-12  -37  -309  106  17  -90  30  200  -95  35  -187  22  -4  -74  4  65  -45 => J867
-49  -115  -2  146  56  -43  164  362  -223  -157  -156  -462  -578  -15  42  60  -108 => J900
-38  -397  -17  179  70  -118  70  192  -139  -181  12  81  -298  57  0  -1  -87 => J32
30  -87  -152  41  4  -83  -1  77  -92  -72  -87  -9  -442  -213  78  -87  9 => j627
-92  -213  -614  64  -28  -68  140  136  -114  -133  -205  -176  -320  -94  34  -32  -5 => J128
64  189  45  -102  -29  80  73  -13  379  -39  22  -308  -671  -7  40  53  -25 => J900
-47  -241  -209  -24  -3  -25  106  266  -158  -145  -90  -70  -348  -35  0  -10  -211 => J717
40  -116  -72  93  -54  -92  24  136  -83  15  -163  -29  -304  -65  56  66  -23 => j627
-19  -82  -73  2  11  -92  -42  295  -107  -51  -221  -59  -39  -37  -12  -138  8 => j627
126  -7  31  27  38  -16  53  252  -201  -17  30  -206  -310  -25  69  9  -95 => J900
-39  -256  -225  112  -52  -449  146  202  -144  -83  -145  -54  -248  -101  298  -29  2 => J867
-4  80  -183  60  25  3  -22  238  -69  -223  -124  148  -373  -34  -49  -165  -33 => J867
-84  -83  -114  -60  -76  -55  51  318  -44  51  26  12  -320  -73  42  -94  66 => j627
-12  34  12  -204  21  44  67  98  -50  86  126  -26  -171  -8  -13  4  9 => j627
-39  -254  -263  -104  -92  -249  159  418  -129  -54  -56  -297  -660  -122  116  64  111 => J717
-36  -31  -108  -1  -117  -59  -20  173  -131  -134  -336  -180  -686  -13  109  -128  91 => j627
25  -288  -183  34  76  6  46  235  86  -168  -83  -64  -243  140  85  0  0 => J717
-56  -208  -13  211  30  -48  98  387  -203  -138  -68  -102  -458  33  26  -209  -49 => J900
-137  -5  -57  37  90  4  107  17  -41  -85  -164  -26  -288  61  189  33  1 => j627
-16  -237  -130  -114  -21  -71  142  355  -77  16  206  -117  -629  -11  41  -73  116 => j816
12  -108  -45  -8  72  -44  101  269  -242  37  -71  -152  -408  -57  -1  -29  -287 => J900
-113  -165  -100  216  238  -21  112  410  -165  -152  -417  22  -2  -24  -68  45  -19 => J900
-35  -384  -158  242  125  -43  107  297  -119  -49  -220  212  433  -211  -113  -108  -106 => j816
45  -86  -167  45  17  -289  -64  338  -92  -57  -288  90  -223  -17  -9  -69  -123 => j627
-48  -103  84  -410  -26  -194  39  254  -123  106  67  -141  -446  -37  -30  -35  28 => J717
-40  -50  -16  49  15  -96  -38  -95  -115  -110  -275  -145  -399  -16  25  120  35 => j627
-46  -79  -121  326  85  -65  92  33  -168  -104  -222  163  273  3  75  216  -74 => J867
-81  -113  -146  28  72  -108  119  228  -204  -171  -61  72  -172  -76  30  -21  -73 => J717
-31  -219  -47  167  11  -9  -30  220  -23  -29  -92  174  268  4  -68  -35  -22 => j816
-38  -133  -158  -80  -35  13  -171  78  -80  -18  -25  86  -410  80  20  -235  -30 => j627
-29  -104  -123  79  -3  -124  60  142  -129  -40  -7  -20  -411  0  43  -14  27 => J717
1  -63  -65  58  74  -100  87  276  -190  -124  -14  141  43  -34  -49  29  -25 => j627
32  84  -109  -114  14  -107  -27  178  -65  -5  141  58  -210  -272  12  -14  114 => j627

-191  78  -194  -52  -93  24  -4  31  90  25  143  -19  55  -125  -105  302  -22 => <60>
-152  85  -262  -87  -122  10  -11  -118  88  60  121  221  53  -88  -235  323  -17 => <60>
-81  113  -22  -33  -57  52  -129  28  35  63  -31  15  15  -107  -31  146  -55 => <60>
-73  65  -113  90  -72  -11  -49  11  84  47  197  111  -1  -124  -106  134  -22 => <63>
-139  90  -196  -23  -83  24  -15  -176  111  78  145  139  76  -158  -60  260  -135 => <60>
-147  126  -112  -64  -69  74  89  81  703  71  80  155  -35  -166  -78  274  -78 => <60>
-73  -41  -61  3  -96  1  -32  -46  116  71  648  30  107  -73  58  206  -62 => <60>
-73  90  -108  23  -88  -30  -67  9  95  19  -41  33  55  -49  39  207  -2 => <59>
-123  79  -16  -84  -61  -28  37  19  48  85  160  -45  142  -64  -80  299  -80 => <59>
-140  135  -86  -13  -109  -32  -17  21  130  122  82  14  160  -158  -79  162  -114 => <60>
-105  93  18  -121  -22  -22  -11  108  -53  50  75  -27  58  -150  -9  240  -55 => <60>
-74  32  -115  -152  -183  -5  36  -3  130  148  42  109  -152  -191  -58  321  -123 => <60>
-120  96  -117  15  -34  -16  -46  11  55  82  125  -187  96  -70  -28  228  -115 => <60>
-1  113  -91  -12  -88  47  -15  36  6  81  24  -13  -48  -83  -14  234  40 => <60>
-104  33  -66  7  -60  -76  -71  -116  28  25  114  -82  72  -37  -59  196  -25 => <60>
-83  134  -195  -102  -91  -33  39  17  7  146  37  40  47  -159  -35  254  -140 => <60>
-94  57  37  -3  -51  15  -117  -74  36  -35  -16  -136  127  -41  -30  30  -97 => <60>
-37  108  -98  43  -87  29  -32  -14  86  61  46  -7  26  -114  -55  232  -17 => <60>
-73  42  -86  -52  -143  33  14  0  69  138  -6  121  -22  -228  -26  178  -180 => <60>
-121  74  -37  -48  -60  -60  -74  -38  49  -5  7  -27  109  -29  20  108  -125 => <59>
-73  32  6  -103  -177  -59  -12  -33  50  103  66  -95  55  -185  -13  183  -78 => <60>
-121  238  15  -58  -78  -49  -28  7  32  65  -25  -44  116  -132  -82  200  -170 => <59>
-66  111  -175  -82  -111  6  -16  77  -40  93  78  105  15  -103  -42  321  -71 => <60>
-240  10  -176  -134  -97  -15  11  -42  68  126  99  32  -23  -141  2  285  -110 => <60>

-461  -211  -167  432  395  84  -124  474  -351  -532  65  -97  128  193  199  -190  -201 => E
-451  -261  -25  164  294  60  -256  352  -243  -363  -98  75  80  61  154  -237  -414 => E
-404  -183  -69  496  273  87  -72  456  -257  -353  -103  -44  71  96  280  -328  -226 => J
-252  -164  -52  229  251  -191  -28  326  -221  -465  -27  -74  2  110  206  -114  -274 => E
-357  -103  39  75  267  75  -83  231  -205  -376  16  92  29  97  66  -126  -390 => G
-309  -170  37  105  359  77  -127  285  -227  -526  -16  -15  59  165  147  -160  -419 => G
-631  -422  -60  202  298  153  -149  377  -238  -576  -159  -154  64  51  63  -256  -308 => E
-345  -355  134  41  359  38  -326  314  -245  -199  -21  -7  32  122  100  -289  -307 => J
-426  -314  -61  -165  431  55  -151  417  -335  -273  -55  22  55  83  197  -131  -480 => G
-389  -221  -107  -113  460  58  -93  239  -331  -352  -68  0  53  93  230  -149  -397 => G
-430  -170  -71  137  244  103  -111  386  -283  -326  90  37  76  119  186  -244  -19 => J
-426  -279  -5  136  390  83  -138  333  -224  -736  68  -7  124  198  294  -187  -434 => E
-294  -147  86  178  -19  55  -178  378  -277  -346  76  -12  79  130  176  -291  -288 => E
-409  -231  -38  124  425  84  -132  490  -265  -427  0  -62  197  111  142  -336  -269 => J
-252  -260  -5  2  322  124  4  255  -285  -470  -105  78  57  200  51  -98  -377 => E
-367  -206  -132  128  400  123  -49  249  -297  -365  -87  -9  104  114  112  -200  -51 => E
-533  -205  -187  297  313  177  -155  315  -312  -379  -189  -73  133  162  197  -76  -139 => E
-526  -250  -27  -29  354  74  -167  540  -287  -337  -69  -33  58  97  119  -210  -469 => E
-435  -263  68  74  329  122  -176  331  -476  -373  10  -24  81  145  169  -190  -370 => E
-355  -238  -40  75  214  152  -79  336  -226  -361  -99  95  109  26  265  -74  -229 => E
-348  -157  -92  146  480  83  -88  349  -239  -368  -53  -17  120  136  63  -130  -224 => G
-316  -240  15  -16  312  126  -162  371  -336  -328  -15  46  -6  113  63  -153  -421 => J
-526  -234  -149  287  362  173  -84  449  -457  -565  -139  -35  65  58  207  -147  -210 => E
-299  -202  122  -84  357  150  -102  292  -334  -305  54  -75  60  89  197  -300  -315 => G
-440  -157  17  196  390  -49  -99  347  -260  -399  -128  -76  49  96  72  -153  -217 => J
-402  -211  -22  287  270  109  -95  468  -264  -340  -10  -114  42  360  144  -461  -122 => E
-456  -351  171  -253  394  122  -209  312  -356  -512  -71  125  61  138  157  -108  -790 => E
-314  -312  -141  -84  420  138  -108  202  -217  -317  -161  6  251  118  151  -80  -296 => E
-492  -249  74  228  271  61  -198  317  -158  -329  -9  -37  97  150  60  -185  -101 => E

-90  -15  7  -34  58  35  35  44  -167  54  -84  -15  62  4  -6  47  -25 => [48]
-54  25  67  -8  318  -140  61  -40  -10  16  83  -24  78  41  22  -54  0 => [51]
-9  -7  34  45  223  42  6  -25  -31  -26  -40  -15  65  16  -5  -8  -9 => [49]
-169  -8  57  82  239  -19  -79  -28  58  -49  230  -32  55  44  -10  -87  53 => [49]
-153  -16  0  3  26  103  -63  -8  -68  -10  15  -7  26  10  -30  51  1 => [52]
82  -24  23  -3  28  -115  107  -13  18  43  -42  13  -65  -3  70  -54  -22 => [47]
40  23  32  -14  90  -59  109  -9  -42  -9  -141  0  -2  9  -9  37  -42 => [51]
225  3  16  37  84  -100  104  9  -1  -13  -123  0  -8  4  22  -89  6 => [51]
-143  -14  3  73  201  75  -51  -13  -143  -43  -105  -28  98  30  13  31  -25 => [52]
-33  -16  -30  -12  -88  -65  24  1  -144  130  66  -1  -22  8  18  -80  8 => [48]
-107  -39  -37  -107  -221  -22  106  -2  -103  124  -10  -15  -54  -20  -6  42  -30 => [48]
84  -17  15  39  168  -137  101  -6  -5  -2  -90  0  -32  2  6  -43  -13 => [51]
-133  -9  10  45  81  42  -53  -21  -43  25  132  -2  31  -11  -3  -34  41 => [52]
49  -7  -18  17  68  -30  27  11  -117  102  34  -23  82  3  -2  -67  11 => [48]
-77  7  32  133  217  -44  -73  -3  -151  55  247  -14  122  49  36  -179  53 => [54]
-37  -15  -35  19  1  -21  63  -7  -203  73  -39  -13  35  1  26  -13  -13 => [48]
-39  -11  28  55  159  54  -32  -3  -13  -69  -20  -3  77  21  -7  10  -14 => [45]
6  1  23  134  104  1  -28  -1  -102  -11  8  -1  54  16  6  -52  6 => [49]
-4  19  10  76  207  27  20  1  -83  -47  -97  0  67  32  53  -1  -7 => [45]
6  5  26  2  132  -63  87  -19  -77  2  -87  -24  -15  28  22  -36  -11 => [54]
-17  -7  -44  66  -146  37  1  15  -163  51  -5  16  -70  -12  9  -53  23 => [54]
91  -10  -9  -29  -129  -30  31  13  -108  98  10  12  -3  -4  29  -71  -6 => [47]
157  12  15  -51  43  -92  79  -9  62  -26  -114  3  -52  -28  5  14  -11 => [47]
-38  3  74  18  153  -15  59  -25  -76  -70  -159  11  -16  22  20  54  -36 => [45]
-130  -7  10  61  106  18  -38  -11  -81  -8  4  -11  47  -14  7  -33  -8 => [52]
-67  -12  18  99  178  32  -31  2  -109  -74  -11  -6  84  26  20  -25  15 => [49]
-64  -16  26  73  234  -8  8  -9  -64  -74  -27  -10  62  41  12  -21  -33 => [49]
9  -3  0  56  160  38  38  21  -122  -56  -217  8  23  23  31  27  -40 => [45]
47  15  36  126  286  -63  50  -3  -103  -49  -70  17  54  41  38  -80  4 => [54]
61  -12  15  45  121  -94  50  -7  -51  -4  -35  7  9  10  34  -83  3 => [47]
16  2  7  139  206  -45  19  5  -124  -34  77  -23  76  41  45  -154  30 => [54]
145  9  27  -40  135  -115  114  11  0  18  -79  -1  -34  8  14  -74  -7 => [51]
234  10  20  6  -45  -124  143  76  24  14  -130  23  -85  6  47  -103  -63 => [47]
-113  5  15  56  161  -16  9  -9  -126  28  -5  -14  32  18  16  -22  0 => [52]
-67  4  29  50  176  24  15  -20  -32  -43  -91  6  28  -22  -2  19  -18 => [49]
-60  -13  19  46  171  38  -34  -2  -36  -49  -3  -30  124  42  -5  19  13 => [52]
28  6  23  47  211  -56  39  0  -100  -41  -149  -2  60  17  31  12  -16 => [54]
42  12  45  -16  203  -61  42  -66  -17  -61  -92  12  39  16  19  -8  -41 => [49]
-9  27  -2  1  0  -38  70  -28  -65  4  -108  -1  -31  41  19  2  -25 => [54]
-27  -1  1  24  120  -21  65  -9  -113  -22  -175  18  30  25  46  47  -37 => [45]
-15  -10  16  -41  40  -53  75  -30  -31  -34  -195  2  -50  26  -8  61  -87 => [54]
12  -11  7  36  153  27  71  10  -137  -84  -224  -2  41  19  1  37  3 => [45]
90  19  19  61  130  -79  101  -27  -20  -52  -90  19  2  16  16  -68  -115 => [49]
-51  14  25  41  137  41  -47  -5  21  -54  42  -15  70  19  -9  -10  20 => [45]
111  -14  -6  119  243  -80  121  -24  -199  8  -125  -11  38  42  52  -99  -29 => [47]
13  -14  3  -34  73  -25  90  1  -25  18  -62  -5  28  -25  9  14  -33 => [47]
133  49  89  149  318  -67  60  -18  76  -137  -108  3  60  47  22  -90  13 => [51]
-127  4  34  44  217  28  -47  -4  -17  -75  27  -20  56  37  9  17  5 => [45]
84  0  47  72  62  -105  24  -8  25  58  198  3  8  16  -43  -189  26 => [51]
-42  3  -14  55  132  -75  43  -52  -121  44  41  -19  24  30  47  -72  -2 => [54]
105  7  -10  24  0  -154  146  -15  -49  69  -39  -1  -73  -20  -11  -76  -13 => [47]
-50  -5  4  32  60  -21  12  -9  -93  73  57  -18  46  54  35  -50  6 => [48]
-91  -4  5  86  243  -55  49  -5  -194  -10  -74  -26  93  45  38  -44  -22 => [52]
-8  128  12  80  245  9  5  -3  -100  -29  3  1  89  27  13  -80  24 => [45]
68  -1  -31  3  111  -21  26  -1  -121  39  -14  -19  60  12  7  -15  -1 => [51]
-68  -16  -6  52  100  51  -35  8  -130  28  -15  -20  84  23  -3  -18  20 => [52]
40  12  0  8  20  -36  35  -17  -12  -14  5  12  -40  -1  23  -56  -24 => [54]
124  2  49  10  198  -151  133  -7  -34  42  -82  -10  21  14  44  -85  -23 => [51]

52  16  97  -9  28  -21  -75  16  -13  -60  18  -8  3  -145  7  -44  2 => (73)
42  43  -86  -56  -29  -42  -36  -11  -2  33  26  25  -10  -43  -72  -23  38 => (71)
78  75  18  29  22  -29  43  -21  -23  2  -7  -30  -6  -61  -37  -16  56 => (71)
96  6  131  19  95  -10  49  -110  20  10  19  -16  19  -51  12  -76  84 => (74)
-79  202  -158  39  29  18  49  4  -55  7  -32  -16  23  -103  -16  52  -4 => (74)
68  40  66  74  123  3  84  -64  24  -7  -9  -3  41  16  7  -40  46 => (74)
-9  -60  71  11  44  31  69  -25  30  35  -17  -17  -4  20  -6  -28  -31 => (73)
78  60  -6  -14  46  2  20  -19  0  12  -11  9  14  -46  8  -48  16 => (71)
78  211  -1  22  90  34  68  -29  -25  35  -77  -32  61  -120  -31  12  -4 => (71)
40  110  -74  24  16  -7  11  6  -40  28  -88  4  40  -39  -76  7  -33 => (71)
107  112  0  7  26  -64  1  -5  -29  -40  10  7  -1  -51  31  -19  14 => (71)
51  81  91  31  -19  -20  -25  4  -61  -55  -50  37  -23  5  -77  -44  13 => (71)
188  48  -76  67  8  -49  -6  -19  -27  58  49  9  65  -95  -101  -41  28 => (71)
-57  122  -47  -5  31  11  -41  64  -55  -23  -25  22  -9  -10  -1  23  -55 => (73)
-43  185  -33  -27  130  6  -56  61  -39  -11  0  13  -43  -17  -6  13  -169 => (76)
86  47  88  83  59  -38  10  52  9  2  31  -10  11  -20  10  4  49 => (74)
80  92  -46  19  36  7  -103  52  -26  47  22  27  -24  -51  -91  -19  -54 => (71)
155  44  13  61  55  22  1  -20  -55  77  -41  14  56  -120  -113  -9  13 => (71)
-96  56  77  -54  -35  -41  -140  70  16  -82  5  56  -71  37  45  -29  -68 => (76)
173  149  -38  29  130  4  13  -36  -47  136  -27  -65  42  -185  -86  -15  -11 => (76)
122  4  147  86  -2  -52  -35  -2  12  -46  17  6  -18  9  -30  -8  44 => (76)
-280  -1  -280  -7  -167  20  48  34  -89  -12  -25  13  30  11  -11  -13  -86 => (71)
146  86  145  20  81  -1  10  -50  8  64  -20  1  11  1  -8  -27  56 => (76)
58  57  84  66  114  -12  1  -24  13  -33  -15  -10  -22  -47  14  -23  58 => (73)
69  155  34  23  113  -35  53  20  -38  -54  -32  -27  2  -47  25  12  13 => (74)
93  24  -55  31  36  49  -8  -7  -10  83  -34  -25  30  -66  4  -58  23 => (76)
18  150  -76  7  97  18  67  -45  -24  25  -18  -32  51  -96  5  32  8 => (71)
26  169  -3  -8  74  2  53  -7  -45  -36  -24  -15  -16  9  60  25  -13 => (71)
-149  -76  -90  4  -33  31  86  1  0  43  -37  -9  50  36  -55  7  -81 => (71)
42  -76  -35  33  62  1  18  9  14  4  -25  73  49  14  -12  -39  29 => (73)
93  83  97  46  64  2  -32  -21  4  -19  -22  22  -10  -83  -14  -22  -17 => (76)
-45  -64  -12  14  26  -4  66  -5  24  -62  4  21  0  54  36  -13  20 => (74)
93  80  108  23  89  12  -71  -12  -18  -39  -23  5  -5  -57  33  0  6 => (71)
-116  -77  -82  -23  28  2  24  65  -3  -9  0  6  10  25  -3  -17  -28 => (73)
211  12  280  51  164  -33  24  -80  69  50  -8  2  126  14  -77  -39  -11 => (71)
